Here is a tiny trained network, its code and every weight. The questions are about switching its units off for an input and a target symbol, where a switched-off unit gives its printed mean instead of its output.

import numpy as np


def w(rows, s, z=0):
    codes = np.array(rows[::2]) - 128.0
    scale = np.full(codes.shape[1], s)
    scale[-1] = z or s
    return codes * scale


def norm(h):
    return h / np.sqrt((h * h).mean(-1, keepdims=True) + 1e-5)


def f(y):
    return y / 2 * (1 + np.tanh(0.7978845608 * (y + 0.044715 * y**3)))


def softmax(a):
    e = np.exp(a - a.max(-1, keepdims=True))
    return e / e.sum(-1, keepdims=True)


def log_softmax(a):
    a = a - a.max(-1, keepdims=True)
    return a - np.log(np.exp(a).sum(-1, keepdims=True))


def net(x, mask):
    ids = ['ΞΣαδετφψ'.index(c) for c in x.split()]
    T = len(ids)
    res = E[ids] + P[:T]
    u = 0
    for l in range(2):
        q, k, v = (norm(res) @ M[l].T for M in (Q, K, V))
        z = softmax(np.where(np.tri(T) > 0, q @ k.T / 4**0.5, -1e9)) @ v
        res = res + np.where(mask[u], z, O[l][:, -1]) @ O[l][:, :-1]
        u += 1
        y = f(norm(res) @ A[l][:, :-1].T + A[l][:, -1])
        res = res + np.where(mask[u : u + 12], y, B[l][:, -1]) @ B[l][:, :-1]
        u += 12
    return log_softmax(norm(res)[-1] @ U[:, :-1].T + U[:, -1])


Q, K, V, O, A, B = {}, {}, {}, {}, {}, {}
E = w([
[254,163,153,147,184,139,100,151,119],'Ξ',
[119,210,67,143,127,49,189,94,109],'Σ',
[78,60,212,97,159,120,44,128,93],'α',
[84,192,83,61,114,131,73,75,114],'δ',
[143,76,123,132,26,89,169,134,196],'ε',
[124,156,198,126,50,67,97,92,26],'τ',
[111,105,112,99,162,107,200,178,87],'φ',
[85,69,117,97,178,101,137,27,222],'ψ',
],0.012)
P = w([
[114,226,150,200,139,238,190,170,108],'0',
[67,198,161,79,115,91,137,165,164],'1',
[146,156,108,39,96,129,150,98,161],'2',
[105,70,42,152,106,167,122,58,94],'3',
[6,102,54,119,108,84,103,139,124],'4',
[119,71,103,45,105,21,126,139,122],'5',
[156,2,68,90,81,61,147,76,80],'6',
],0.0093)
Q[0] = w([
[158,102,140,141,120,53,178,71,117],'0.h1',
[142,93,1,91,120,59,66,68,137],'0.h1',
[156,139,173,202,83,135,94,100,159],'0.h1',
[132,81,143,101,132,168,108,96,166],'0.h1',
],0.0055)
K[0] = w([
[71,97,54,209,203,109,26,252,157],'0.h1',
[250,230,218,158,184,205,144,162,146],'0.h1',
[99,105,115,47,194,169,200,229,99],'0.h1',
[127,167,77,130,137,17,175,144,46],'0.h1',
],0.0036)
V[0] = w([
[80,134,155,103,102,163,162,160,144],'0.h1',
[138,119,103,170,130,133,115,138,117],'0.h1',
[2,134,129,152,94,142,169,102,114],'0.h1',
[169,131,153,116,127,158,116,139,116],'0.h1',
],0.0075)
O[0] = w([
[115,136,172,147,169,148,188,113,92,250],'0.h1',
[137,136,136,102,131,109,112,130,159,67],'0.h1',
[129,193,182,150,153,254,199,193,103,241],'0.h1',
[110,80,145,118,121,77,103,119,145,156],'0.h1',
],0.0087,0.0023)
A[0] = w([
[146,163,130,141,141,176,154,144,114,125],'0.n1',
[127,117,127,160,127,101,102,162,154,100],'0.n2',
[103,138,129,155,116,99,129,95,141,74],'0.n3',
[124,109,163,134,122,144,104,124,130,105],'0.n4',
[125,119,141,213,142,108,132,129,129,83],'0.n5',
[139,116,118,151,144,126,107,152,151,106],'0.n6',
[100,106,94,87,128,117,149,116,103,125],'0.n7',
[155,124,151,144,129,103,133,111,125,75],'0.n8',
[154,126,109,144,149,96,111,138,167,126],'0.n9',
[246,167,150,162,178,173,107,167,136,2],'0.n10',
[128,125,133,148,114,104,141,114,158,87],'0.n11',
[131,94,144,124,111,114,82,143,171,113],'0.n12',
],0.012,0.0081)
B[0] = w([
[156,79,113,131,116,77,60,92,157,251],'0.n1',
[107,149,94,95,118,143,165,142,116,117],'0.n2',
[128,147,142,112,119,115,148,83,122,120],'0.n3',
[156,107,104,89,110,129,135,130,117,118],'0.n4',
[145,94,92,92,99,165,134,108,93,108],'0.n5',
[88,149,137,124,110,158,164,140,98,107],'0.n6',
[159,112,155,171,127,91,109,161,143,252],'0.n7',
[84,144,133,145,152,148,162,110,93,110],'0.n8',
[61,179,109,125,118,126,181,99,113,156],'0.n9',
[2,87,18,52,72,49,214,80,65,177],'0.n10',
[116,154,134,137,118,116,173,93,109,115],'0.n11',
[125,115,93,60,91,182,148,155,114,159],'0.n12',
],0.0095,0.0044)
Q[1] = w([
[251,100,137,131,146,138,123,74,126],'1.h1',
[72,109,103,179,117,119,130,149,100],'1.h1',
[138,206,150,88,157,146,156,164,167],'1.h1',
[133,107,180,74,110,44,133,153,143],'1.h1',
],0.015)
K[1] = w([
[34,138,116,210,122,149,100,178,139],'1.h1',
[121,159,113,25,113,86,137,154,136],'1.h1',
[252,143,136,175,146,209,129,104,129],'1.h1',
[118,31,48,145,107,125,129,64,84],'1.h1',
],0.012)
V[1] = w([
[86,137,82,80,237,179,60,79,195],'1.h1',
[195,186,40,151,226,74,135,158,108],'1.h1',
[129,220,119,86,86,127,2,84,48],'1.h1',
[121,215,79,187,53,112,153,54,232],'1.h1',
],0.0082)
O[1] = w([
[153,109,213,57,160,63,118,2,161,53],'1.h1',
[173,106,80,12,208,180,102,112,14,6],'1.h1',
[247,208,199,113,118,73,86,178,92,182],'1.h1',
[188,35,164,116,82,216,114,139,177,254],'1.h1',
],0.0092,0.0017)
A[1] = w([
[138,58,143,69,125,222,97,157,91,41],'1.n1',
[183,217,232,87,161,112,146,93,126,64],'1.n2',
[178,96,66,112,147,73,117,140,124,82],'1.n3',
[12,169,52,110,197,182,207,104,50,1],'1.n4',
[197,133,154,217,169,121,105,210,157,37],'1.n5',
[108,203,120,160,109,48,187,74,138,57],'1.n6',
[163,70,148,139,159,130,130,172,134,70],'1.n7',
[162,132,57,74,97,119,57,117,140,45],'1.n8',
[103,35,122,120,184,134,116,92,125,164],'1.n9',
[146,109,119,105,56,138,185,143,179,70],'1.n10',
[155,124,149,127,117,90,117,107,34,99],'1.n11',
[91,68,157,119,135,103,137,23,176,52],'1.n12',
],0.011,0.0087)
B[1] = w([
[144,147,109,113,195,142,96,187,101,154],'1.n1',
[141,63,139,155,79,145,110,84,100,211],'1.n2',
[94,142,115,135,114,85,124,138,148,179],'1.n3',
[61,117,98,81,72,103,152,81,7,250],'1.n4',
[116,194,139,129,59,83,150,157,120,176],'1.n5',
[138,116,125,189,230,128,111,134,110,185],'1.n6',
[114,158,110,140,125,131,114,166,120,139],'1.n7',
[83,135,112,119,133,106,78,120,170,166],'1.n8',
[123,157,127,90,117,114,150,150,122,253],'1.n9',
[117,108,99,188,147,152,142,144,134,161],'1.n10',
[142,94,142,110,118,106,133,129,156,177],'1.n11',
[139,152,153,95,166,127,168,148,167,191],'1.n12',
],0.018,0.0057)
U = w([
[28,122,68,82,100,107,178,77,21,168],'Ξ',
[76,126,172,231,233,73,122,104,100,143],'Σ',
[160,95,100,68,197,182,95,215,93,189],'α',
[53,155,93,95,100,114,22,98,195,4],'δ',
[55,26,121,204,99,223,153,174,167,160],'ε',
[189,41,233,124,67,122,114,80,102,156],'τ',
[138,253,174,161,46,90,168,197,116,89],'φ',
[93,160,210,58,164,154,246,102,196,147],'ψ',
],0.0054,0.0021)

Each question gives the input, a string of symbols that net reads in full, and the target symbol t.
The units are the heads (4 rows each of Q, K, V and O) and the neurons (one row each of A and B). Each row of codes is followed by its name. A weight is (code - 128) times the scale printed after its matrix; where a second scale follows, it is the last column's (O, A, B and U).
mask holds one flag per unit, layer by layer, with each layer's heads first. A switched-off unit (its flag False) gives its mean, the last column of its rows in O or B, instead of its output. The means were averaged over made-up inputs and are rounded, as every weight is.
A unit's drop is (log p(t) with every unit on - log p(t) with that unit switched off) / (log p(t) with every unit on - log p(t) with every unit switched off).
The circuit of an input: a set's keep is (log p(t) with only the set's units on - log p(t) with every unit switched off) / (log p(t) with every unit on - log p(t) with every unit switched off). Starting from the 12 units with the biggest drops (on a tie, the unit counted first), units are removed one at a time, each time the one whose removal leaves the highest keep (on an exact tie, the one counted first), for as long as the keep stays at least 0.8.
units of the circuit, in order: the units of the circuit, biggest drop first
top k neurons: the k neurons with the biggest drops, biggest first
top k neurons in layer l: the k neurons of layer l with the biggest drops, biggest first
drop when u is switched off: that unit's drop, to one decimal
input δ Ξ Σ ε δ α ψ, target ψ: units of the circuit, in order -> (1.n12)
input ε Ξ ε δ α ε Ξ, target Σ: units of the circuit, in order -> (1.h1 1.n6)
input α φ ψ Σ ψ ε, target α: top 2 neurons -> (0.n1 1.n1)
input φ ψ Σ Σ, target ψ: units of the circuit, in order -> (1.h1 1.n12)
input α δ ψ, target Σ: units of the circuit, in order -> (1.h1 1.n6)
input τ δ Σ Σ ε, target α: units of the circuit, in order -> (1.h1 1.n1)
input φ Σ Ξ Ξ φ ε, target δ: top 2 neurons -> (1.n8 1.n4)
input φ ψ ψ ψ Ξ Σ δ, target δ: units of the circuit, in order -> (1.n8 1.n4)
input δ Ξ φ, target φ: units of the circuit, in order -> (0.n10 0.n7 1.n5)
input φ ψ ψ α, target ψ: units of the circuit, in order -> (1.h1 1.n12)
input φ τ ψ φ ψ α φ, target ψ: units of the circuit, in order -> (1.h1 0.n10 1.n12)
input ψ Ξ Ξ, target ψ: units of the circuit, in order -> (1.h1 1.n12)
input φ δ Ξ Ξ, target τ: units of the circuit, in order -> (1.h1 0.n1)
input τ τ τ, target φ: units of the circuit, in order -> (1.h1)
input ε Σ ε α τ δ, target Σ: top 2 neurons -> (0.n7 1.n6)
input φ ψ Ξ ε, target ε: top 3 neurons in layer 0 -> (0.n1 0.n12 0.n9)
input ψ Ξ δ Σ α, target α: top 2 neurons -> (0.n10 1.n1)
input τ α Ξ Σ, target Σ: top 2 neurons -> (0.n10 1.n6)
input φ Σ Ξ τ δ, target δ: top 3 neurons -> (1.n8 1.n4 0.n10)
input α ψ ε δ δ, target ε: units of the circuit, in order -> (1.h1)
input Σ Ξ Σ δ τ α Ξ, target φ: top 2 neurons -> (0.n1 1.n5)
input δ φ ε δ α, target ε: drop when 1.h1 is switched off -> 1.1
input Σ ψ ψ δ, target ψ: drop when 0.n6 is switched off -> 0.0
input α ψ ε, target Σ: drop when 1.h1 is switched off -> 0.7
input ε Σ φ τ, target α: drop when 1.h1 is switched off -> 1.0
